Each row has a name. Each question is about the rows just above it. Places in a row count from 1.

<146>: 23.1; 0.7; 80.4; 5.8
<68>: -5.8; -5.8; -16.7; -2.1
<177>: -2.3; -7.5; -5.3; -1.5
<45>: -5.9; -1.3; -16.4; -1.5
<95>: 0.0; 55.9; -34.3; 6.3
<163>: -3.6; -5.8; -16.7; -2.1
<48>: 1.6; -17.0; -4.8; -2.4
<66>: -0.7; -7.1; 0.4; -1.0
<11>: -3.1; 0.7; -4.8; -0.4
<167>: 15.8; 49.6; 21.6; 9.4
One entry of <163> was changed: -3.5; -5.8; -16.7; -2.1. Where, and from what? -> 1, -3.6
Changed <68>: -5.8; -5.8; -16.8; -2.1. Place and old value: -> 3, -16.7
Where does -5.8; -1.3; -16.4; -1.5 differ from <45>, and what was there? -> 1, -5.9
Changed <66>: -0.7; -7.1; 0.5; -1.0. Place and old value: -> 3, 0.4
One entry of <146> was changed: 23.1; 0.7; 80.3; 5.8. Where, and from what? -> 3, 80.4
Where does -5.9; -5.8; -16.7; -2.1 differ from <68>, and what was there? -> 1, -5.8
Where does -5.8; -5.9; -16.7; -2.1 differ from <68>, and what was there? -> 2, -5.8

<78>: 28.0; 15.8; 31.4; 51.6; -21.6
<115>: -16.4; -55.1; -40.9; -0.3; 42.4
<42>: 73.9; -29.8; -24.3; -19.4; 24.1
Changed <42>: 73.9; -29.8; -24.3; -19.4; 24.2. Place and old value: -> 5, 24.1
One entry of <42> was changed: 74.0; -29.8; -24.3; -19.4; 24.1. Where, and from what? -> 1, 73.9

<107>: 19.2; -11.3; 25.0; -13.6; -39.5; 13.4; 9.3; 11.5; -11.2; 35.6; 13.2; 16.4; 9.2; -10.8; -28.7; 12.3; 4.0; 44.1; -20.3; -6.1; 24.4; 43.9; -29.6; 3.8; 22.8; 7.7
<5>: 16.7; -11.9; 56.7; 18.9; -26.4; 3.9; 5.7; 26.4; -4.2; 35.6; 36.2; 36.9; 11.1; -10.6; -51.1; -3.3; -13.2; 70.5; -7.3; 5.1; -15.3; 38.1; -44.3; 39.9; 34.1; 9.3
<136>: 11.8; 3.6; -12.6; -13.2; 2.2; 14.6; -6.8; 3.1; 17.1; -19.4; -28.1; -1.1; -5.0; -1.7; 7.9; -3.1; -4.7; 7.7; -17.2; -19.3; 9.9; 10.9; -0.3; -7.5; 12.8; -10.6
<135>: 15.3; -17.8; 28.0; -12.4; -28.7; 16.1; 11.6; 17.7; 3.6; 24.4; 7.8; 32.1; 1.0; -1.5; -46.8; -15.8; 12.4; 59.5; 4.8; 8.4; 8.3; 12.1; -30.4; 3.1; 17.5; -6.2
<147>: 3.7; 3.9; 16.2; -10.3; -38.4; -4.8; 18.0; 21.1; -17.9; 26.3; 9.9; 6.7; 5.7; 1.6; -23.5; 6.5; 5.7; 20.8; -7.4; 13.7; 27.1; 12.0; -7.2; 5.6; 9.7; 11.9
One entry of <135> was changed: 15.3; -17.8; 28.0; -12.4; -28.7; 16.1; 11.6; 17.7; 3.6; 24.4; 7.8; 32.1; 1.0; -1.5; -46.9; -15.8; 12.4; 59.5; 4.8; 8.4; 8.3; 12.1; -30.4; 3.1; 17.5; -6.2. Where, and from what? -> 15, -46.8
One entry of <5> was changed: 16.7; -11.9; 56.7; 18.9; -26.4; 3.9; 5.7; 26.4; -4.2; 35.6; 36.2; 36.8; 11.1; -10.6; -51.1; -3.3; -13.2; 70.5; -7.3; 5.1; -15.3; 38.1; -44.3; 39.9; 34.1; 9.3. Where, and from what? -> 12, 36.9
Changed <147>: 3.7; 3.9; 16.2; -10.3; -38.4; -4.8; 18.0; 21.1; -17.9; 26.3; 9.9; 6.7; 5.7; 1.7; -23.5; 6.5; 5.7; 20.8; -7.4; 13.7; 27.1; 12.0; -7.2; 5.6; 9.7; 11.9. Place and old value: -> 14, 1.6
One entry of <135> was changed: 15.3; -17.8; 28.0; -12.4; -28.7; 16.1; 11.6; 17.7; 3.6; 24.4; 7.8; 32.1; 1.0; -1.5; -46.8; -15.8; 12.4; 59.6; 4.8; 8.4; 8.3; 12.1; -30.4; 3.1; 17.5; -6.2. Where, and from what? -> 18, 59.5

<123>: -46.3; 2.0; 37.8; 35.2; -58.7; 42.7
<4>: -35.4; 50.1; 3.7; 56.5; -42.1; -33.2
<81>: -51.6; 2.6; 32.2; 35.8; -63.5; 48.4
<131>: -30.6; 2.2; 80.7; 36.5; -42.5; 14.2
<145>: -54.8; 42.0; 33.9; 60.9; -61.5; -9.7
<90>: -56.2; 44.6; 12.8; 60.2; -63.1; -6.2
<40>: 12.7; 51.3; -14.9; 35.4; 10.1; -81.9
Changed <145>: -54.8; 41.9; 33.9; 60.9; -61.5; -9.7. Place and old value: -> 2, 42.0
Changed <4>: -35.4; 50.1; 3.7; 56.6; -42.1; -33.2. Place and old value: -> 4, 56.5
Changed <90>: -56.2; 44.6; 12.9; 60.2; -63.1; -6.2. Place and old value: -> 3, 12.8
Changed <40>: 12.7; 51.3; -14.9; 35.4; 10.0; -81.9. Place and old value: -> 5, 10.1
Changed <40>: 12.7; 51.3; -14.8; 35.4; 10.1; -81.9. Place and old value: -> 3, -14.9

<158>: 41.3; 19.7; -6.6; 2.4
<10>: 36.5; 28.5; 2.3; -63.1
<29>: 58.7; -27.1; -4.1; 17.1
<98>: 41.3; 19.7; -6.6; 5.8
<9>: 43.0; 17.0; -1.1; -86.9
<73>: 36.5; 28.5; -6.2; -13.1
Where does 42.9; 17.0; -1.1; -86.9 differ from <9>, and what was there? -> 1, 43.0
Changed <10>: 36.5; 28.5; 2.3; -63.0. Place and old value: -> 4, -63.1
One entry of <73> was changed: 36.5; 28.5; -6.3; -13.1. Where, and from what? -> 3, -6.2
Changed <73>: 36.5; 28.5; -6.2; -13.0. Place and old value: -> 4, -13.1
Where does 41.3; 19.8; -6.6; 5.8 differ from <98>, and what was there? -> 2, 19.7

<3>: -59.6; 47.5; 6.6; 65.7; -69.4; -3.2
<142>: -34.6; 55.7; 1.1; -27.0; -35.1; -45.6
<65>: -37.5; -2.3; 37.3; 25.3; -46.4; 37.7
<75>: -8.7; 52.8; -9.4; 48.0; -15.0; -61.1
<70>: -34.6; 55.7; 1.1; 53.1; -35.1; -45.6
One entry of <65> was changed: -37.5; -2.4; 37.3; 25.3; -46.4; 37.7. Where, and from what? -> 2, -2.3
Changed <75>: -8.7; 52.8; -9.5; 48.0; -15.0; -61.1. Place and old value: -> 3, -9.4
Where does -34.6; 55.7; 1.1; -26.9; -35.1; -45.6 differ from <142>, and what was there? -> 4, -27.0
One entry of <65> was changed: -37.5; -2.2; 37.3; 25.3; -46.4; 37.7. Where, and from what? -> 2, -2.3
Changed <75>: -8.7; 52.8; -9.3; 48.0; -15.0; -61.1. Place and old value: -> 3, -9.4
One entry of <3> was changed: -59.6; 47.5; 6.6; 65.7; -69.3; -3.2. Where, and from what? -> 5, -69.4

